Below is a small trained network, with its code and all its weights. Each question gives an input and a class and asks what happens when units are switched off, that is, made to give their printed mean instead of their output.

import numpy as np


def w(rows, s, z=0):
    codes = np.array(rows[::2]) - 128.0
    scale = np.full(codes.shape[1], s)
    scale[-1] = z or s
    return codes * scale


def norm(h):
    return h / np.sqrt((h * h).mean(-1, keepdims=True) + 1e-5)


def f(y):
    return y / 2 * (1 + np.tanh(0.7978845608 * (y + 0.044715 * y**3)))


def log_softmax(a):
    a = a - a.max(-1, keepdims=True)
    return a - np.log(np.exp(a).sum(-1, keepdims=True))


def net(x, mask):
    res = np.array(x, float).reshape(1, 6) / 4 @ E
    u = 0
    for l in range(3):
        y = f(norm(res) @ A[l][:, :-1].T + A[l][:, -1])
        res = res + np.where(mask[u : u + 10], y, B[l][:, -1]) @ B[l][:, :-1]
        u += 10
    return log_softmax(norm(res)[-1] @ U[:, :-1].T + U[:, -1])


A, B = {}, {}
E = w([
[167,90,62,213],'x0',
[90,225,43,77],'x1',
[122,178,143,193],'x2',
[2,68,122,177],'x3',
[125,142,134,148],'x4',
[125,128,130,124],'x5',
],0.0064)
A[0] = w([
[68,94,116,136,1],'L0N1',
[114,166,181,72,127],'L0N2',
[150,110,84,148,52],'L0N3',
[140,162,64,69,140],'L0N4',
[146,97,67,176,98],'L0N5',
[51,158,252,66,78],'L0N6',
[123,118,93,90,82],'L0N7',
[172,81,177,117,85],'L0N8',
[173,122,146,132,53],'L0N9',
[40,123,79,87,45],'L0N10',
],0.012,0.0025)
B[0] = w([
[89,60,138,92,164],'L0N1',
[209,152,20,193,192],'L0N2',
[182,142,76,109,142],'L0N3',
[140,154,218,131,229],'L0N4',
[171,112,31,76,189],'L0N5',
[195,2,7,152,255],'L0N6',
[90,119,213,100,142],'L0N7',
[99,165,172,191,175],'L0N8',
[133,166,144,147,141],'L0N9',
[73,178,154,138,218],'L0N10',
],0.0069,0.0046)
A[1] = w([
[161,74,58,207,159],'L1N1',
[137,215,122,141,12],'L1N2',
[153,26,213,124,54],'L1N3',
[156,168,95,155,196],'L1N4',
[20,71,161,139,15],'L1N5',
[108,80,98,85,14],'L1N6',
[175,204,150,153,133],'L1N7',
[168,47,154,55,84],'L1N8',
[186,169,90,2,8],'L1N9',
[69,213,112,70,90],'L1N10',
],0.0085,0.0017)
B[1] = w([
[142,41,157,125,255],'L1N1',
[92,136,157,119,156],'L1N2',
[141,111,227,75,169],'L1N3',
[76,14,183,150,189],'L1N4',
[45,65,1,170,189],'L1N5',
[145,151,115,180,138],'L1N6',
[3,122,134,168,198],'L1N7',
[103,180,160,202,152],'L1N8',
[97,23,132,163,203],'L1N9',
[136,86,152,7,173],'L1N10',
],0.0057,0.0046)
A[2] = w([
[160,93,73,90,114],'L2N1',
[86,157,9,83,255],'L2N2',
[223,158,195,129,185],'L2N3',
[83,88,92,144,171],'L2N4',
[86,138,195,105,122],'L2N5',
[120,120,147,164,21],'L2N6',
[182,167,138,110,104],'L2N7',
[95,144,159,153,105],'L2N8',
[78,68,142,139,219],'L2N9',
[139,74,143,159,165],'L2N10',
],0.015,0.0038)
B[2] = w([
[212,187,97,184,193],'L2N1',
[207,78,235,122,254],'L2N2',
[36,174,30,97,211],'L2N3',
[144,204,72,116,228],'L2N4',
[210,197,164,138,160],'L2N5',
[176,92,164,106,126],'L2N6',
[60,56,71,113,140],'L2N7',
[199,190,114,172,134],'L2N8',
[111,254,85,96,244],'L2N9',
[174,181,220,54,227],'L2N10',
],0.0073,0.0078)
U = w([
[142,167,99,102,204],'0',
[209,91,55,133,104],'1',
[39,166,26,107,111],'2',
[136,165,126,108,170],'3',
[106,137,243,75,85],'4',
[115,148,118,122,189],'5',
[57,40,144,173,80],'6',
[26,9,162,203,1],'7',
],0.013,0.0085)

Each question gives the input, the list of numbers given to net, and the class t.
The units are the neurons (one row each of A and B). Each row of codes is followed by its name. A weight is (code - 128) times the scale printed after its matrix; where a second scale follows, it is the last column's (A, B and U).
mask holds one flag per neuron, layer by layer. A switched-off neuron (its flag False) gives its mean, the last column of its row in B, instead of its output. The means were averaged over made-up inputs and are rounded, as every weight is.
A unit's drop is (log p(t) with every unit on - log p(t) with that unit switched off) / (log p(t) with every unit on - log p(t) with every unit switched off).
The circuit of an input: a set's keep is (log p(t) with only the set's units on - log p(t) with every unit switched off) / (log p(t) with every unit on - log p(t) with every unit switched off). Starting from the 12 units with the biggest drops (on a tie, the unit counted first), units are removed one at a time, each time the one whose removal leaves the highest keep (on an exact tie, the one counted first), for as long as the keep stays at least 0.8.
units of the circuit, in order: the units of the circuit, biggest drop first
most important unit: the unit with the biggest drop
top k neurons: the k neurons with the biggest drops, biggest first
top k neurons in layer l: the k neurons of layer l with the biggest drops, biggest first
input [-6,8,-8,7,4,-3], class 4: units of the circuit, in order : (L2N2)
input [-2,-3,3,5,-5,-4], class 2: top 3 neurons in layer 2 : (L2N2 L2N9 L2N5)
input [-8,3,-2,-6,6,4], class 1: units of the circuit, in order : (L0N6 L0N2 L2N9)
input [-7,-6,0,5,2,8], class 0: top 2 neurons : (L2N9 L2N10)
input [-8,6,0,7,-4,2], class 1: units of the circuit, in order : (L0N6 L2N2)
input [-3,-5,-1,5,1,-7], class 0: top 2 neurons : (L2N9 L2N10)
input [-7,-8,-1,7,-8,4], class 3: top 2 neurons : (L2N10 L2N9)
input [-6,-8,1,8,7,-4], class 2: units of the circuit, in order : (L2N2 L2N9)
input [8,5,8,2,-4,-1], class 1: units of the circuit, in order : (L0N5 L2N2)
input [5,6,0,-1,5,-2], class 4: top 2 neurons in layer 0 : (L0N6 L0N4)
input [-6,6,0,6,0,0], class 1: units of the circuit, in order : (L0N6 L2N2)
input [3,-8,0,7,3,0], class 4: top 3 neurons : (L2N10 L1N3 L2N3)
input [0,-7,8,8,-7,4], class 2: units of the circuit, in order : (L2N9 L2N2)
input [1,-2,5,-6,6,-4], class 2: units of the circuit, in order : (L2N3)
input [-5,-7,4,4,-5,-7], class 0: top 3 neurons : (L2N10 L2N9 L0N4)
input [1,8,-1,-8,-3,-1], class 2: units of the circuit, in order : (L0N4 L2N3 L2N7)
input [7,-8,-7,4,-5,-8], class 0: top 2 neurons : (L2N10 L2N9)
input [0,-4,1,-7,2,-6], class 2: units of the circuit, in order : (L2N3 L2N2)
input [5,2,-2,-7,5,5], class 2: top 2 neurons : (L2N3 L0N4)
input [-6,-4,2,-4,-2,2], class 1: units of the circuit, in order : (L0N6)
input [-4,-7,-2,-8,1,-5], class 2: top 2 neurons : (L2N3 L2N2)
input [1,-4,3,6,4,4], class 2: top 2 neurons : (L1N5 L2N2)
input [6,8,-2,0,1,4], class 4: top 2 neurons : (L0N6 L2N2)
input [-7,7,-5,4,7,5], class 1: top 3 neurons in layer 2 : (L2N2 L2N10 L2N1)
input [-6,-1,-6,8,7,6], class 2: top 3 neurons : (L2N9 L0N10 L0N5)
input [-7,0,-4,7,-2,5], class 1: top 3 neurons in layer 2 : (L2N2 L2N3 L2N1)
input [4,4,-5,-8,-7,3], class 2: most important unit : L0N4
input [-8,3,-8,5,-4,5], class 1: top 3 neurons : (L0N6 L0N2 L2N2)
